Below are the code and all the weights of a small trained network. Each question names an input and a class and asks about switching units off, where a switched-off unit gives its printed mean instead of its output.

import numpy as np


def w(rows, s, z=0):
    codes = np.array(rows[::2]) - 128.0
    scale = np.full(codes.shape[1], s)
    scale[-1] = z or s
    return codes * scale


def norm(h):
    return h / np.sqrt((h * h).mean(-1, keepdims=True) + 1e-5)


def f(y):
    return np.maximum(y, 0)


def log_softmax(a):
    a = a - a.max(-1, keepdims=True)
    return a - np.log(np.exp(a).sum(-1, keepdims=True))


def net(x, mask):
    res = np.array(x, float).reshape(1, 7) / 4 @ E
    u = 0
    for l in range(2):
        y = f(norm(res) @ A[l][:, :-1].T + A[l][:, -1])
        res = res + np.where(mask[u : u + 4], y, B[l][:, -1]) @ B[l][:, :-1]
        u += 4
    return log_softmax(norm(res)[-1] @ U[:, :-1].T + U[:, -1])


A, B = {}, {}
E = w([
[168,145,200,184,183,144,90,175,147,168,149,98],'x0',
[159,169,149,191,74,165,53,105,171,58,204,81],'x1',
[144,150,153,152,83,156,169,125,152,148,158,137],'x2',
[128,128,122,78,126,87,131,81,88,190,150,58],'x3',
[152,202,117,150,79,112,183,180,141,133,105,92],'x4',
[144,93,200,126,62,127,103,146,76,115,163,111],'x5',
[190,153,127,179,132,153,119,95,1,93,122,165],'x6',
],0.0078)
A[0] = w([
[166,134,193,97,112,130,190,118,124,138,222,70,5],'0.n1',
[108,69,122,103,240,84,105,123,190,187,152,77,55],'0.n2',
[107,83,178,164,127,188,150,208,159,203,150,145,173],'0.n3',
[150,253,110,134,99,161,197,160,249,78,186,149,177],'0.n4',
],0.0065,0.0019)
B[0] = w([
[94,81,130,159,144,147,118,128,88,183,157,92,180],'0.n1',
[16,249,158,80,188,96,7,196,161,167,146,113,209],'0.n2',
[104,124,119,197,75,116,124,102,94,54,94,195,205],'0.n3',
[110,60,143,196,49,155,103,126,108,97,42,140,253],'0.n4',
],0.011,0.0061)
A[1] = w([
[126,154,133,185,131,165,128,77,70,122,169,53,76],'1.n1',
[64,127,133,143,81,109,105,106,100,56,126,92,198],'1.n2',
[81,2,78,83,169,128,96,162,134,132,175,77,249],'1.n3',
[179,186,183,178,205,119,119,128,111,133,116,166,232],'1.n4',
],0.0079,0.0013)
B[1] = w([
[187,134,164,40,254,137,201,130,173,211,133,82,201],'1.n1',
[148,132,169,208,88,167,104,117,110,58,117,187,254],'1.n2',
[129,135,96,141,77,113,129,235,128,126,166,169,189],'1.n3',
[74,169,124,150,115,148,58,154,211,32,90,173,192],'1.n4',
],0.0094,0.0072)
U = w([
[105,24,149,158,59,149,169,45,194,181,82,23,2],'0',
[113,61,1,49,106,43,249,131,72,203,78,161,98],'1',
[227,170,121,117,239,166,128,91,162,71,145,116,30],'2',
[220,58,220,71,143,147,137,78,52,198,229,92,92],'3',
[113,68,174,187,18,173,80,200,120,40,71,221,224],'4',
[20,179,100,76,197,76,75,205,172,230,126,148,214],'5',
],0.0088,0.0032)

Each question gives the input, the list of numbers given to net, and the class t.
The units are the neurons (one row each of A and B). Each row of codes is followed by its name. A weight is (code - 128) times the scale printed after its matrix; where a second scale follows, it is the last column's (A, B and U).
mask holds one flag per neuron, layer by layer. A switched-off neuron (its flag False) gives its mean, the last column of its row in B, instead of its output. The means were averaged over made-up inputs and are rounded, as every weight is.
A unit's drop is (log p(t) with every unit on - log p(t) with that unit switched off) / (log p(t) with every unit on - log p(t) with every unit switched off).
The circuit of an input: a set's keep is (log p(t) with only the set's units on - log p(t) with every unit switched off) / (log p(t) with every unit on - log p(t) with every unit switched off). Starting from all 8 units, units are removed one at a time, each time the one whose removal leaves the highest keep (on an exact tie, the one counted first), for as long as the keep stays at least 0.8.
circuit, biggest first: the units of the circuit, biggest drop first
most important unit: the unit with the biggest drop
top k neurons: the k neurons with the biggest drops, biggest first
top k neurons in layer l: the k neurons of layer l with the biggest drops, biggest first
drop when u is switched off: that unit's drop, to one decimal
input [-3,4,-7,1,8,8,3], class 3: circuit, biggest first : 1.n1, 0.n4, 1.n4
input [6,3,-8,3,8,-2,4], class 2: top 2 neurons in layer 0 : 0.n2, 0.n3
input [-5,-2,7,5,4,-5,4], class 1: most important unit : 0.n3
input [-3,2,3,6,8,-5,5], class 0: top 3 neurons in layer 0 : 0.n4, 0.n3, 0.n2
input [2,1,-8,6,-2,7,0], class 5: circuit, biggest first : 0.n4, 0.n2
input [-6,-7,-2,6,1,-3,-2], class 5: top 3 neurons in layer 0 : 0.n2, 0.n4, 0.n3
input [-1,-3,1,-8,-8,-6,1], class 5: top 2 neurons in layer 0 : 0.n4, 0.n3
input [3,6,-5,2,-1,-1,-4], class 5: top 2 neurons : 0.n2, 0.n3
input [-2,2,5,1,4,6,4], class 3: circuit, biggest first : 1.n1, 0.n1
input [1,-5,-8,-6,0,6,-8], class 5: top 2 neurons : 0.n2, 0.n4
input [-1,6,5,7,5,-3,2], class 0: circuit, biggest first : 0.n4, 1.n1, 0.n1
input [-3,-3,8,0,5,-8,-4], class 4: top 2 neurons : 0.n4, 1.n1
input [7,3,-1,3,2,3,7], class 2: top 2 neurons : 1.n4, 1.n1
input [-5,-1,4,4,-4,-1,3], class 1: circuit, biggest first : 0.n4, 0.n3, 0.n2
input [-8,-5,7,4,-2,8,8], class 3: top neuron : 0.n4
input [8,7,-4,2,3,7,3], class 3: top 3 neurons : 1.n1, 0.n1, 0.n2
input [-3,-5,-1,-1,-2,-5,5], class 1: top 2 neurons : 0.n2, 1.n2
input [5,5,7,6,3,8,0], class 3: top 2 neurons : 1.n1, 0.n1
input [7,0,5,7,-6,6,-4], class 5: top 2 neurons : 0.n2, 0.n4
input [6,4,0,5,-8,7,3], class 3: circuit, biggest first : 1.n1
input [-8,-4,2,3,-7,-5,-3], class 5: drop when 0.n2 is switched off : 0.6
input [-1,3,7,4,6,7,4], class 3: drop when 1.n1 is switched off : 0.3
input [6,-8,7,7,-5,2,2], class 5: drop when 0.n4 is switched off : 0.1
input [8,4,-8,-2,-2,4,-7], class 5: drop when 0.n2 is switched off : 2.0
